Below is a small trained network, with its code and all its weights. Each question gives an input and a target symbol and asks what happens when units are switched off, that is, made to give their printed mean instead of their output.

import numpy as np


def w(rows, s, z=0):
    codes = np.array(rows[::2]) - 128.0
    scale = np.full(codes.shape[1], s)
    scale[-1] = z or s
    return codes * scale


def norm(h):
    return h / np.sqrt((h * h).mean(-1, keepdims=True) + 1e-5)


def f(y):
    return y / 2 * (1 + np.tanh(0.7978845608 * (y + 0.044715 * y**3)))


def softmax(a):
    e = np.exp(a - a.max(-1, keepdims=True))
    return e / e.sum(-1, keepdims=True)


def log_softmax(a):
    a = a - a.max(-1, keepdims=True)
    return a - np.log(np.exp(a).sum(-1, keepdims=True))


def net(x, mask):
    ids = ['ΔΛΞΦαβεζθπστψ'.index(c) for c in x.split()]
    T = len(ids)
    res = E[ids] + P[:T]
    u = 0
    for l in range(2):
        q, k, v = (norm(res) @ M[l].T for M in (Q, K, V))
        z = softmax(np.where(np.tri(T) > 0, q @ k.T / 2**0.5, -1e9)) @ v
        res = res + np.where(mask[u], z, O[l][:, -1]) @ O[l][:, :-1]
        u += 1
        y = f(norm(res) @ A[l][:, :-1].T + A[l][:, -1])
        res = res + np.where(mask[u : u + 8], y, B[l][:, -1]) @ B[l][:, :-1]
        u += 8
    return log_softmax(norm(res)[-1] @ U[:, :-1].T + U[:, -1])


Q, K, V, O, A, B = {}, {}, {}, {}, {}, {}
E = w([
[179,150,102,122,160,183],'Δ',
[80,143,125,157,166,151],'Λ',
[99,127,60,141,161,142],'Ξ',
[142,90,143,166,167,150],'Φ',
[105,195,209,173,94,131],'α',
[211,188,164,64,81,110],'β',
[213,191,199,82,199,94],'ε',
[110,238,80,82,137,88],'ζ',
[215,135,91,36,224,136],'θ',
[179,103,163,180,157,100],'π',
[132,174,162,251,208,29],'σ',
[79,138,91,122,89,91],'τ',
[118,91,78,216,71,174],'ψ',
],0.017)
P = w([
[165,131,135,208,82,71],'0',
[93,136,49,125,121,98],'1',
[90,162,69,126,109,156],'2',
[86,173,95,100,100,186],'3',
[104,178,122,106,115,212],'4',
[104,175,139,99,114,234],'5',
[108,172,154,89,116,253],'6',
],0.0033)
Q[0] = w([
[142,165,168,2,218,94],'0.h0',
[115,145,145,188,107,81],'0.h0',
],0.0051)
K[0] = w([
[254,88,110,93,194,157],'0.h0',
[105,54,163,88,140,63],'0.h0',
],0.006)
V[0] = w([
[194,247,52,252,111,147],'0.h0',
[164,127,141,103,164,179],'0.h0',
],0.0036)
O[0] = w([
[133,133,176,245,135,105,253],'0.h0',
[200,195,156,253,117,115,110],'0.h0',
],0.008,0.0033)
A[0] = w([
[137,203,146,1,201,107,245],'0.n0',
[129,69,66,139,219,165,74],'0.n1',
[97,150,111,50,166,91,91],'0.n2',
[17,66,93,77,231,174,170],'0.n3',
[114,193,71,169,176,185,51],'0.n4',
[176,68,51,68,219,190,86],'0.n5',
[187,159,109,162,122,120,240],'0.n6',
[65,71,138,100,88,200,79],'0.n7',
],0.0073,0.0011)
B[0] = w([
[198,142,79,254,120,129,217],'0.n0',
[139,110,149,158,78,87,188],'0.n1',
[151,175,153,119,151,128,168],'0.n2',
[175,82,205,106,151,145,209],'0.n3',
[80,124,183,39,130,66,253],'0.n4',
[80,94,87,106,88,50,191],'0.n5',
[50,91,86,111,129,147,203],'0.n6',
[137,144,108,145,186,143,161],'0.n7',
],0.009,0.0037)
Q[1] = w([
[126,127,46,134,130,174],'1.h0',
[120,142,83,222,137,2],'1.h0',
],0.0078)
K[1] = w([
[137,129,2,152,78,97],'1.h0',
[146,137,130,182,96,82],'1.h0',
],0.0085)
V[1] = w([
[134,113,96,255,117,36],'1.h0',
[171,119,157,150,101,93],'1.h0',
],0.0038)
O[1] = w([
[130,66,134,48,111,104,252],'1.h0',
[3,109,104,169,132,21,127],'1.h0',
],0.0075,0.0028)
A[1] = w([
[188,122,159,111,127,181,22],'1.n0',
[153,19,238,112,183,145,74],'1.n1',
[160,131,141,130,158,230,73],'1.n2',
[81,110,71,153,83,193,124],'1.n3',
[119,139,205,94,155,151,100],'1.n4',
[186,28,150,90,83,86,91],'1.n5',
[254,110,205,153,75,88,254],'1.n6',
[222,86,208,170,120,247,98],'1.n7',
],0.0085,0.0047)
B[1] = w([
[183,150,44,210,30,79,99],'1.n0',
[91,187,90,24,152,97,200],'1.n1',
[79,115,83,165,11,149,122],'1.n2',
[175,43,143,141,160,112,179],'1.n3',
[160,147,38,101,237,172,152],'1.n4',
[40,125,109,146,94,104,177],'1.n5',
[126,90,131,68,101,187,252],'1.n6',
[86,85,153,125,97,2,173],'1.n7',
],0.0086,0.0037)
U = w([
[53,107,145,72,59,51,162],'Δ',
[135,112,164,49,231,145,135],'Λ',
[98,136,50,120,124,237,120],'Ξ',
[79,149,66,162,26,156,69],'Φ',
[95,157,230,144,83,177,167],'α',
[176,129,158,61,6,169,81],'β',
[230,127,196,125,139,119,206],'ε',
[141,210,96,147,114,80,157],'ζ',
[195,91,37,102,144,61,3],'θ',
[140,125,133,117,117,128,36],'π',
[120,124,195,186,194,50,58],'σ',
[154,120,134,139,117,122,199],'τ',
[127,61,133,194,128,151,247],'ψ',
],0.012,0.0043)

Each question gives the input, a string of symbols that net reads in full, and the target symbol t.
The units are the heads (2 rows each of Q, K, V and O) and the neurons (one row each of A and B). Each row of codes is followed by its name. A weight is (code - 128) times the scale printed after its matrix; where a second scale follows, it is the last column's (O, A, B and U).
mask holds one flag per unit, layer by layer, with each layer's heads first. A switched-off unit (its flag False) gives its mean, the last column of its rows in O or B, instead of its output. The means were averaged over made-up inputs and are rounded, as every weight is.
A unit's drop is (log p(t) with every unit on - log p(t) with that unit switched off) / (log p(t) with every unit on - log p(t) with every unit switched off).
The circuit of an input: a set's keep is (log p(t) with only the set's units on - log p(t) with every unit switched off) / (log p(t) with every unit on - log p(t) with every unit switched off). Starting from the 12 units with the biggest drops (on a tie, the unit counted first), units are removed one at a time, each time the one whose removal leaves the highest keep (on an exact tie, the one counted first), for as long as the keep stays at least 0.8.
units of the circuit, in order: the units of the circuit, biggest drop first
unit that matters most: the unit with the biggest drop
k most important neurons: the k neurons with the biggest drops, biggest first
k most important neurons of layer l: the k neurons of layer l with the biggest drops, biggest first
drop of u: that unit's drop, to one decimal
input τ τ Λ ζ τ, target Ξ: 2 most important neurons : [0.n5, 0.n1]
input τ Δ Δ Δ θ Δ, target Φ: unit that matters most : 1.h0
input ζ α Δ, target Δ: units of the circuit, in order : [0.n5, 0.n4]
input σ ψ Δ Δ Δ ζ Δ, target Φ: 3 most important neurons : [1.n2, 0.n6, 0.n4]
input β τ τ β τ Δ, target Δ: units of the circuit, in order : [0.n4, 0.n5]
input τ θ Λ τ Δ Ξ, target Δ: units of the circuit, in order : [0.n5, 0.n1]
input Λ Ξ Δ θ, target θ: units of the circuit, in order : [0.n0, 0.n5]
input Δ Δ σ Λ, target Λ: units of the circuit, in order : [1.n4, 0.n3]
input θ ψ Ξ, target Δ: 2 most important neurons of layer 0 : [0.n1, 0.n5]
input τ ε τ ε τ τ, target Φ: 4 most important neurons of layer 0 : [0.n5, 0.n4, 0.n3, 0.n1]
input τ τ θ Λ Ξ ζ τ, target Ξ: 2 most important neurons : [0.n5, 0.n3]
input θ ε ψ Ξ Δ π, target Δ: 2 most important neurons : [1.n7, 0.n4]
input σ Φ σ τ Λ, target Λ: 2 most important neurons : [1.n4, 0.n4]
input σ Λ τ τ, target Λ: unit that matters most : 0.h0
input ψ τ τ τ τ α τ, target Φ: drop of 0.n4 : 1.6
input ψ τ σ π, target Δ: drop of 0.h0 : 0.0
input Δ Δ ζ ζ Ξ τ Δ, target Ξ: drop of 0.n3 : 1.4
